Below is a small trained network, with its code and all its weights. Each question gives an input and a class and asks what happens when units are switched off, that is, made to give their printed mean instead of their output.

import numpy as np


def w(rows, s, z=0):
    codes = np.array(rows[::2]) - 128.0
    scale = np.full(codes.shape[1], s)
    scale[-1] = z or s
    return codes * scale


def f(y):
    return np.maximum(y, 0)


def log_softmax(a):
    a = a - a.max(-1, keepdims=True)
    return a - np.log(np.exp(a).sum(-1, keepdims=True))


def net(x, mask):
    res = np.array(x, float).reshape(1, 5) / 4 @ E
    y = f(res @ A[0][:, :-1].T + A[0][:, -1])
    res = res + np.where(mask, y, B[0][:, -1]) @ B[0][:, :-1]
    return log_softmax(res[-1] @ U[:, :-1].T + U[:, -1])


A, B = {}, {}
E = w([
[12,40,200,8,186,63],'x0',
[62,71,161,168,48,215],'x1',
[135,113,167,136,137,144],'x2',
[141,115,143,135,124,118],'x3',
[161,1,7,168,211,172],'x4',
],0.0053)
A[0] = w([
[193,177,76,90,184,3,146],'n1',
[127,80,209,153,153,142,253],'n2',
[177,186,91,118,233,17,149],'n3',
[147,188,71,200,122,165,87],'n4',
[254,156,141,168,148,219,76],'n5',
[183,200,97,193,139,129,44],'n6',
[58,238,128,80,100,59,155],'n7',
[38,68,188,50,195,78,74],'n8',
[143,41,87,161,185,146,43],'n9',
[88,136,187,138,43,103,128],'n10',
[12,60,177,35,209,58,74],'n11',
[80,185,184,163,88,83,82],'n12',
[106,235,203,100,111,89,64],'n13',
[153,45,69,158,175,124,34],'n14',
[101,62,3,150,226,134,55],'n15',
[144,86,65,123,172,149,59],'n16',
],0.006,0.0044)
B[0] = w([
[21,96,103,157,200,226,215],'n1',
[28,146,85,170,172,180,237],'n2',
[44,142,52,179,226,210,218],'n3',
[101,187,95,120,106,81,182],'n4',
[102,163,113,155,154,28,188],'n5',
[193,167,69,204,53,52,168],'n6',
[183,47,208,86,208,210,219],'n7',
[146,193,46,180,33,45,230],'n8',
[218,67,238,118,157,107,172],'n9',
[128,60,190,132,164,198,188],'n10',
[111,234,53,169,2,12,254],'n11',
[205,87,211,26,173,194,172],'n12',
[193,31,230,96,141,103,190],'n13',
[220,43,200,107,131,99,169],'n14',
[246,54,236,31,164,153,203],'n15',
[225,58,215,101,155,116,160],'n16',
],0.0057,0.0054)
U = w([
[103,107,109,132,145,159,252],'0',
[216,38,218,56,163,119,10],'1',
[47,100,72,146,158,193,190],'2',
[169,204,45,156,36,3,1],'3',
],0.0059,0.0037)

Each question gives the input, the list of numbers given to net, and the class t.
The units are the neurons (one row each of A and B). Each row of codes is followed by its name. A weight is (code - 128) times the scale printed after its matrix; where a second scale follows, it is the last column's (A, B and U).
mask holds one flag per neuron, in row order. A switched-off neuron (its flag False) gives its mean, the last column of its row in B, instead of its output. The means were averaged over made-up inputs and are rounded, as every weight is.
A unit's drop is (log p(t) with every unit on - log p(t) with that unit switched off) / (log p(t) with every unit on - log p(t) with every unit switched off).
The circuit of an input: a set's keep is (log p(t) with only the set's units on - log p(t) with every unit switched off) / (log p(t) with every unit on - log p(t) with every unit switched off). Starting from the 12 units with the biggest drops (on a tie, the unit counted first), units are removed one at a time, each time the one whose removal leaves the highest keep (on an exact tie, the one counted first), for as long as the keep stays at least 0.8.
circuit, biggest first: the units of the circuit, biggest drop first
k most important neurons: the k neurons with the biggest drops, biggest first
drop of u: that unit's drop, to one decimal
input [8,-5,-3,8,6], class 3: 3 most important neurons => n11, n8, n7
input [7,0,6,-8,-5], class 3: 2 most important neurons => n11, n8
input [4,-2,4,8,8], class 1: circuit, biggest first => n15
input [-2,-3,-3,3,-6], class 1: 2 most important neurons => n13, n7
input [-7,-8,0,4,-7], class 2: circuit, biggest first => n1, n3
input [2,-2,-3,-4,-8], class 1: circuit, biggest first => n13, n7
input [-7,-7,-8,5,-8], class 0: circuit, biggest first => n1, n7
input [6,3,3,-6,-4], class 3: 3 most important neurons => n11, n8, n1
input [-7,3,2,1,6], class 3: 4 most important neurons => n5, n7, n4, n6
input [7,-6,-6,7,6], class 3: 4 most important neurons => n11, n8, n7, n10
input [6,2,-1,-2,-3], class 3: drop of n8 => 0.4
input [-7,2,-5,-2,3], class 3: drop of n6 => 0.2
input [4,-6,4,7,-1], class 2: drop of n8 => -0.1
input [-5,0,-4,-3,-5], class 1: most important neuron => n11
